Below are the code and all the weights of a small trained network. Each question names an input and a class and asks about switching units off, where a switched-off unit gives its printed mean instead of its output.

import numpy as np


def w(rows, s, z=0):
    codes = np.array(rows[::2]) - 128.0
    scale = np.full(codes.shape[1], s)
    scale[-1] = z or s
    return codes * scale


def norm(h):
    return h / np.sqrt((h * h).mean(-1, keepdims=True) + 1e-5)


def f(y):
    return np.maximum(y, 0)


def log_softmax(a):
    a = a - a.max(-1, keepdims=True)
    return a - np.log(np.exp(a).sum(-1, keepdims=True))


def net(x, mask):
    res = np.array(x, float).reshape(1, 7) / 4 @ E
    u = 0
    for l in range(2):
        y = f(norm(res) @ A[l][:, :-1].T + A[l][:, -1])
        res = res + np.where(mask[u : u + 4], y, B[l][:, -1]) @ B[l][:, :-1]
        u += 4
    return log_softmax(norm(res)[-1] @ U[:, :-1].T + U[:, -1])


A, B = {}, {}
E = w([
[111,164,211,186,142,180,132,119,71,119],'x0',
[48,198,82,208,227,177,133,114,76,52],'x1',
[206,88,111,152,143,123,252,76,204,121],'x2',
[130,106,126,96,94,99,163,118,110,148],'x3',
[238,167,131,172,76,153,115,48,244,104],'x4',
[74,103,49,107,159,39,99,71,110,32],'x5',
[173,36,95,80,81,80,157,169,56,202],'x6',
],0.0044)
A[0] = w([
[69,55,68,91,178,95,158,135,61,126,46],'0.n1',
[243,71,116,82,81,74,121,92,169,196,21],'0.n2',
[37,187,171,128,112,144,37,181,137,38,10],'0.n3',
[206,161,254,91,134,177,145,191,47,191,5],'0.n4',
],0.0048,0.0032)
B[0] = w([
[43,174,79,73,137,80,254,176,123,165,213],'0.n1',
[106,133,132,99,107,96,29,94,152,132,253],'0.n2',
[125,133,106,93,127,156,77,95,77,114,212],'0.n3',
[132,96,127,182,110,185,142,149,71,168,211],'0.n4',
],0.0073,0.0038)
A[1] = w([
[190,75,228,174,100,172,143,206,75,199,40],'1.n1',
[219,162,103,238,153,172,200,57,253,31,26],'1.n2',
[96,158,157,110,135,157,34,150,74,29,46],'1.n3',
[251,44,119,64,2,43,106,130,210,127,2],'1.n4',
],0.0052,0.0028)
B[1] = w([
[199,64,147,243,44,187,141,204,66,213,203],'1.n1',
[205,150,91,107,154,159,255,138,201,20,221],'1.n2',
[171,152,192,143,155,126,36,130,162,98,194],'1.n3',
[128,112,181,83,89,5,49,2,239,236,253],'1.n4',
],0.0072,0.0054)
U = w([
[118,188,139,136,168,145,6,117,93,86,117],'0',
[167,107,140,104,89,35,81,63,194,199,179],'1',
[49,126,63,90,160,54,198,183,63,131,63],'2',
[210,172,115,136,156,157,205,102,188,60,1],'3',
[170,95,157,197,68,179,139,191,71,191,250],'4',
],0.012,0.001)

Each question gives the input, the list of numbers given to net, and the class t.
The units are the neurons (one row each of A and B). Each row of codes is followed by its name. A weight is (code - 128) times the scale printed after its matrix; where a second scale follows, it is the last column's (A, B and U).
mask holds one flag per neuron, layer by layer. A switched-off neuron (its flag False) gives its mean, the last column of its row in B, instead of its output. The means were averaged over made-up inputs and are rounded, as every weight is.
A unit's drop is (log p(t) with every unit on - log p(t) with that unit switched off) / (log p(t) with every unit on - log p(t) with every unit switched off).
The circuit of an input: a set's keep is (log p(t) with only the set's units on - log p(t) with every unit switched off) / (log p(t) with every unit on - log p(t) with every unit switched off). Starting from all 8 units, units are removed one at a time, each time the one whose removal leaves the highest keep (on an exact tie, the one counted first), for as long as the keep stays at least 0.8.
units of the circuit, in order: the units of the circuit, biggest drop first
k most important neurons: the k neurons with the biggest drops, biggest first
top k neurons in layer l: the k neurons of layer l with the biggest drops, biggest first
drop when u is switched off: that unit's drop, to one decimal
input [6,0,0,2,-3,6,1], class 2: units of the circuit, in order : 0.n1
input [-2,-2,-8,3,6,-7,-2], class 4: units of the circuit, in order : 0.n4, 1.n1
input [0,1,2,7,4,8,-1], class 3: units of the circuit, in order : 1.n2, 0.n2
input [3,-3,-6,5,8,8,-8], class 0: 2 most important neurons : 0.n3, 1.n4
input [-5,6,-1,-7,3,3,2], class 3: units of the circuit, in order : 0.n2, 1.n2
input [2,-4,6,-7,-6,0,2], class 4: 3 most important neurons : 0.n4, 1.n1, 1.n4
input [6,0,-1,-1,4,2,7], class 4: drop when 0.n4 is switched off : 1.4
input [7,-1,-4,3,-3,3,4], class 2: drop when 0.n1 is switched off : 2.3
input [-8,-5,-7,3,-3,-8,-6], class 4: drop when 0.n4 is switched off : 0.1
input [-2,-6,-7,3,-5,-2,-5], class 4: top 2 neurons in layer 1 : 1.n4, 1.n1
input [-8,2,4,-2,-4,-2,-3], class 2: top 2 neurons in layer 1 : 1.n4, 1.n2
